Each row, then the band of its hidden value
[15 266 244 132 247 152 84 5 222 42 -77 181 -52 -272 -176 318 94 -110 122 123 -86 210 25 -15 88 82 -67 145 -190 -120 -366 -87 -222 253 117 12 -300 -183 -101 205 40 372 84 -265 42 92 328 -309 179] -> Ml
[245 50 -150 102 -67 64 -55 24 43 -94 -203 51 -45 184 56 1 12 17 145 83 43 241 -97 -121 13 190 -136 203 -51 155 -102 -75 120 131 -2 260 -173 152 116 -88 -297 -58 -217 59 145 64 -302 20 -41] -> pp
[-65 84 -158 1 -16 100 -44 127 115 -25 -221 -125 58 -161 210 20 -174 -102 233 72 250 -76 -32 55 -148 119 174 73 -67 132 -20 11 -21 -23 201 47 -206 -46 90 -126 -266 -325 -51 227 41 131 -197 41 97] -> pn
[194 -17 50 -92 15 -120 187 -33 36 -113 -126 93 -117 -162 125 -43 -94 52 -215 -178 226 113 145 51 54 51 -101 38 -17 -52 -97 -324 132 -6 -60 28 -108 117 -77 -11 194 -79 -175 59 87 -99 132 194 -50] -> lg
[-45 -203 -114 219 16 56 56 -196 -147 184 56 60 196 -117 -53 -97 -117 14 -217 103 222 -191 150 142 72 -95 111 -129 109 -1 262 93 133 -138 -99 103 54 70 -62 85 -2 -113 -53 -166 -106 -64 129 22 -122] -> Ml
[13 -250 166 -26 329 164 35 208 -64 75 81 109 -79 -25 -151 -286 -102 -164 -107 112 65 -79 -70 259 -21 13 145 70 -99 -115 26 143 -274 -8 -54 -181 -172 -213 212 -123 78 -206 339 -156 -413 92 -51 -42 -40] -> Ml
[107 -241 199 -243 230 122 84 180 -22 52 37 26 -15 -97 -68 -374 -113 -147 -11 94 -20 19 -156 179 8 46 123 50 -207 -100 80 73 -186 37 3 -72 -42 -190 204 -168 212 -258 383 -43 -370 29 -76 39 -27] -> hz
[422 134 120 -66 109 90 136 248 366 -166 209 162 -329 245 158 -27 182 145 134 -22 19 35 19 78 47 -62 -146 -14 -230 -243 -398 263 12 190 67 -126 -400 82 35 -28 -201 -200 174 132 -58 -108 161 41 187] -> Ml
[227 79 110 -39 97 71 46 -101 142 -55 -158 115 17 -112 -178 28 64 -65 111 155 -126 405 -134 -191 132 237 -185 157 -45 143 -131 -222 -38 254 31 312 -73 12 -59 58 73 236 -91 -187 176 53 51 -88 9] -> pn
[493 -60 180 -296 161 58 144 201 285 -169 156 92 -248 155 117 -262 117 104 109 1 -38 73 -129 96 81 2 -107 -22 -226 -133 -211 182 -4 128 34 -66 -214 67 62 -103 4 -331 263 116 -159 -138 57 176 86] -> bh
[55 92 -217 90 -74 100 -77 112 69 -37 -242 -53 22 38 206 47 -92 -52 235 87 178 34 -60 -14 -114 142 60 149 -78 137 -49 27 62 30 135 144 -228 42 131 -130 -389 -245 -139 196 86 124 -315 25 39] -> hz
[62 -211 -36 114 -157 -7 82 -293 -130 106 195 -111 231 -59 -206 -184 -79 189 -149 22 10 -64 21 86 258 -127 55 -306 -36 24 203 -66 350 -82 -213 207 318 226 -80 204 193 -79 -104 -78 -118 -202 80 -6 -73] -> sb
[-46 -163 -122 130 -92 45 78 -199 -174 196 -15 -1 247 -162 20 -116 -155 8 -144 92 179 -132 125 87 62 -73 110 -88 -6 -25 296 55 186 -103 -59 163 117 60 -4 30 49 -109 -27 -83 -83 -75 53 26 -125] -> sb
[-166 70 -158 132 -166 138 72 327 -133 56 22 142 -80 235 17 -68 -58 -178 -101 78 -28 186 -41 159 -150 72 168 -47 -69 -159 80 119 2 20 -21 18 -211 -221 260 -172 -236 4 2 54 -183 311 -383 -209 -58] -> bh
[-37 90 -184 29 -54 98 -48 137 102 -41 -208 -110 35 -82 201 18 -159 -83 229 78 232 -35 -35 38 -142 132 136 80 -61 135 -33 20 12 -8 173 75 -219 -9 114 -134 -307 -303 -92 231 62 139 -255 30 76] -> pn
[-40 213 -258 19 -243 105 93 266 -6 -20 -26 221 -84 279 133 -23 97 -187 -107 9 -80 326 -106 -62 -153 119 130 -116 124 -38 187 56 114 82 92 179 -134 -277 41 -162 -300 44 -78 148 26 319 -212 -43 7] -> pp
[-7 -77 -134 190 -37 20 65 -150 -161 182 -158 117 165 -135 128 19 -84 -18 -167 16 219 -87 161 56 16 -55 58 59 -16 -83 193 -31 145 -74 -31 136 -20 16 -22 7 -55 -47 -79 -88 -22 -54 79 43 -101] -> Qp
[237 316 150 -19 -18 102 159 214 333 -95 95 96 -228 59 145 166 137 99 239 -20 -64 127 51 29 45 -43 -115 40 -411 -325 -472 135 17 261 126 -78 -373 -4 65 31 -130 28 151 134 5 -54 150 -163 250] -> bh
[28 -166 -50 217 -103 3 36 -292 -109 104 185 -65 209 -34 -256 -84 -6 188 -171 -14 1 -79 6 89 267 -144 81 -323 22 44 149 -111 325 -95 -223 177 288 182 -150 276 112 -29 -152 -123 -113 -173 137 -50 -17] -> lg
[71 -40 -108 131 -52 -12 82 -131 -138 148 -223 126 127 -130 193 44 -69 -5 -138 -28 195 -13 143 27 20 -31 2 122 -88 -106 125 -100 172 -38 -17 154 -44 44 -15 -8 -37 -35 -99 -41 12 -77 51 77 -97] -> bh
[483 5 160 -304 69 57 164 217 310 -161 170 66 -235 170 173 -245 110 117 157 -13 -46 97 -99 43 70 -13 -122 -26 -286 -185 -231 191 50 184 70 -31 -207 76 82 -120 -3 -315 266 195 -113 -151 68 156 126] -> hz
[50 212 -227 -6 -100 143 31 120 71 -46 -41 246 -63 209 90 -59 187 -184 -88 -31 -39 240 -92 -258 -102 108 94 -30 251 59 237 52 44 154 146 185 -55 -353 -68 -158 -273 41 42 92 93 235 94 66 98] -> sb
[152 1 71 -184 -18 -105 197 -21 83 -160 -82 -20 -108 -233 107 -103 -161 46 -140 -170 233 92 131 36 44 73 -63 -6 -33 -5 -98 -311 117 5 -15 3 -68 104 -48 -39 261 -140 -124 143 91 -88 123 200 -11] -> bh
[98 -7 72 -206 51 -77 174 22 142 -185 -54 -63 -114 -282 84 -109 -184 18 -101 -134 270 17 97 104 10 87 16 -72 29 65 -96 -257 44 -49 24 -60 -104 68 -73 -28 223 -231 -102 152 61 -41 119 203 20] -> Qp
[-36 -146 -142 254 33 52 35 -162 -163 202 -79 117 174 -115 57 -11 -103 -22 -199 70 262 -171 175 108 19 -77 89 11 68 -40 222 57 106 -116 -55 101 -35 34 -37 40 -85 -88 -68 -146 -67 -45 107 38 -117] -> Ml
[-195 4 -99 205 -26 157 49 328 -144 89 44 177 -97 200 -55 -53 -69 -194 -150 98 22 105 -11 236 -139 46 179 -22 -46 -173 34 135 -94 -10 -54 -65 -269 -232 251 -130 -221 3 35 -46 -253 305 -318 -236 -61] -> Ml
[246 65 71 -19 66 69 31 -90 120 -74 -152 102 -5 -48 -158 5 52 -42 108 143 -99 387 -121 -193 122 236 -197 173 -37 155 -129 -197 -8 243 10 306 -83 50 -20 28 26 196 -115 -150 177 49 -9 -64 -12] -> hz
[-44 -189 -120 189 -12 53 62 -203 -148 192 26 52 218 -138 -27 -98 -112 15 -192 104 203 -177 136 128 70 -90 116 -124 80 -7 283 86 146 -136 -83 126 73 59 -58 69 3 -113 -44 -153 -96 -69 116 22 -120] -> lg
[23 -248 -57 166 -40 23 87 -250 -130 147 179 3 203 -75 -170 -172 -86 111 -224 91 113 -138 90 152 180 -119 76 -263 75 9 246 50 227 -130 -183 145 178 163 -89 157 115 -98 -74 -176 -130 -139 131 4 -122] -> lg
[-86 85 -115 -64 10 84 -13 122 149 -43 -203 -152 60 -251 199 9 -197 -113 220 56 261 -90 -31 76 -143 120 200 22 -50 145 -20 -27 -43 -40 221 17 -185 -69 45 -105 -179 -341 -31 236 40 128 -130 64 117] -> pn
[8 -116 -66 131 -210 -22 29 -288 -95 111 116 -154 285 -80 -200 -80 -21 178 -79 -48 -64 -2 -80 23 267 -120 116 -346 -62 67 171 -227 399 -61 -167 272 390 168 -156 271 148 -47 -174 -3 -74 -174 73 -40 37] -> pn
[-8 125 -105 37 38 200 -50 -48 59 -76 52 114 -43 69 -143 -223 93 -150 -83 -103 93 42 49 -457 -13 65 48 117 293 105 203 -18 -89 272 94 75 84 -391 14 -198 -59 46 236 44 81 104 403 63 213] -> sb
[-33 -68 -66 222 -130 -2 -17 -276 -87 78 111 -128 228 -68 -256 18 29 177 -102 -97 -56 -49 -86 62 268 -133 157 -350 -2 98 106 -243 347 -100 -182 175 335 112 -203 336 71 -17 -198 -41 -106 -133 107 -73 80] -> Qp
[-187 57 -133 126 -144 137 78 331 -135 60 25 131 -80 200 0 -72 -77 -185 -106 79 -19 171 -37 186 -148 70 180 -49 -80 -164 69 109 -22 10 -26 -5 -214 -228 266 -166 -203 0 17 44 -204 311 -377 -220 -58] -> bh
[-183 -24 -51 62 -100 145 73 304 -164 106 17 61 -19 107 -26 -153 -147 -192 -58 104 -21 134 -47 187 -121 58 180 6 -190 -192 76 94 -57 34 -24 -10 -152 -221 327 -186 -75 -42 124 36 -271 251 -367 -217 -58] -> hz
[52 241 230 54 158 137 92 -38 198 15 -91 121 -13 -267 -192 233 70 -85 165 140 -136 278 -18 -74 113 126 -102 147 -219 -71 -312 -123 -163 275 97 100 -209 -134 -54 158 95 366 66 -234 80 72 237 -295 143] -> bh
[274 307 129 -104 -77 83 172 235 354 -112 108 57 -216 83 202 97 122 107 265 -36 -67 151 20 -5 33 -37 -113 7 -421 -313 -433 129 72 275 152 -36 -326 14 70 -11 -110 -47 159 228 22 -72 123 -99 262] -> hz
[36 -262 -60 220 -28 20 71 -254 -136 133 215 1 175 -27 -194 -170 -88 138 -252 67 140 -162 118 152 197 -141 57 -261 93 11 210 48 243 -126 -216 124 171 203 -87 179 99 -103 -98 -171 -136 -160 145 12 -118] -> Ml
[-45 127 -99 37 7 199 -54 -54 55 -72 65 76 -21 51 -170 -246 64 -151 -72 -115 98 46 62 -495 -8 65 50 114 276 99 199 -59 -83 301 93 90 123 -394 36 -208 -18 55 242 71 94 98 417 41 241] -> hz
[87 6 -85 51 -126 -60 127 -105 -122 94 -235 92 90 -143 223 34 -98 6 -144 -96 181 78 146 -11 23 -5 -33 117 -130 -122 79 -214 224 2 -13 172 -21 64 -7 -26 53 -15 -140 51 62 -84 32 105 -85] -> pp
[211 340 146 -48 -65 92 163 204 337 -58 49 78 -164 13 163 182 124 71 279 0 -97 189 23 -15 40 -20 -110 41 -445 -324 -451 78 36 298 164 4 -331 -17 53 32 -99 63 134 153 47 -43 142 -185 268] -> pn
[-117 27 -83 134 -164 -4 -47 -255 -61 60 21 -220 279 -176 -213 77 25 120 -27 -174 -102 -27 -193 25 237 -111 281 -396 -10 175 144 -366 358 -119 -88 179 424 -14 -270 361 86 -46 -191 81 -104 -76 95 -41 172] -> sb
[-157 129 -211 182 -151 136 60 328 -78 17 33 210 -126 289 22 -6 19 -179 -145 48 -5 197 -29 116 -164 77 162 -87 65 -114 75 112 7 19 -5 23 -251 -247 164 -143 -328 32 -66 49 -109 341 -298 -185 -22] -> lg
[-123 165 -225 72 -249 118 90 315 -74 24 -10 169 -75 261 103 -28 7 -189 -91 43 -61 278 -76 50 -166 99 158 -91 6 -110 136 86 81 53 49 114 -174 -249 161 -172 -278 29 -54 135 -68 332 -336 -138 -26] -> pp
[-66 96 -153 -16 -12 102 -41 126 111 -41 -220 -142 49 -176 216 28 -184 -102 233 56 253 -85 -33 62 -148 119 184 71 -63 145 -19 15 -17 -35 207 21 -204 -57 84 -117 -254 -332 -42 246 31 135 -197 60 96] -> hz
[100 0 78 -242 36 -67 172 30 150 -183 -59 -93 -97 -295 100 -121 -194 10 -57 -119 248 21 71 98 6 92 31 -69 -8 69 -87 -237 45 -38 48 -53 -90 57 -56 -41 228 -251 -69 182 49 -38 96 204 30] -> bh
[483 -61 177 -327 129 61 157 202 271 -149 154 80 -221 144 134 -282 97 87 119 15 -55 95 -139 83 74 7 -99 -26 -246 -140 -173 190 12 141 50 -36 -185 55 74 -117 32 -328 282 135 -161 -133 38 179 74] -> pp
[-12 -236 -80 164 -36 37 85 -246 -131 167 144 10 226 -115 -137 -155 -99 75 -211 118 133 -152 95 153 148 -106 104 -250 94 23 283 76 201 -143 -147 150 162 127 -95 141 91 -103 -65 -180 -118 -109 131 3 -126] -> lg
[155 80 -201 100 -82 80 -67 81 53 -76 -227 5 -26 136 144 31 -34 -18 187 80 111 148 -84 -64 -59 171 -37 174 -55 153 -75 -17 101 73 66 202 -213 100 125 -114 -370 -155 -195 139 119 107 -338 29 -9] -> pp
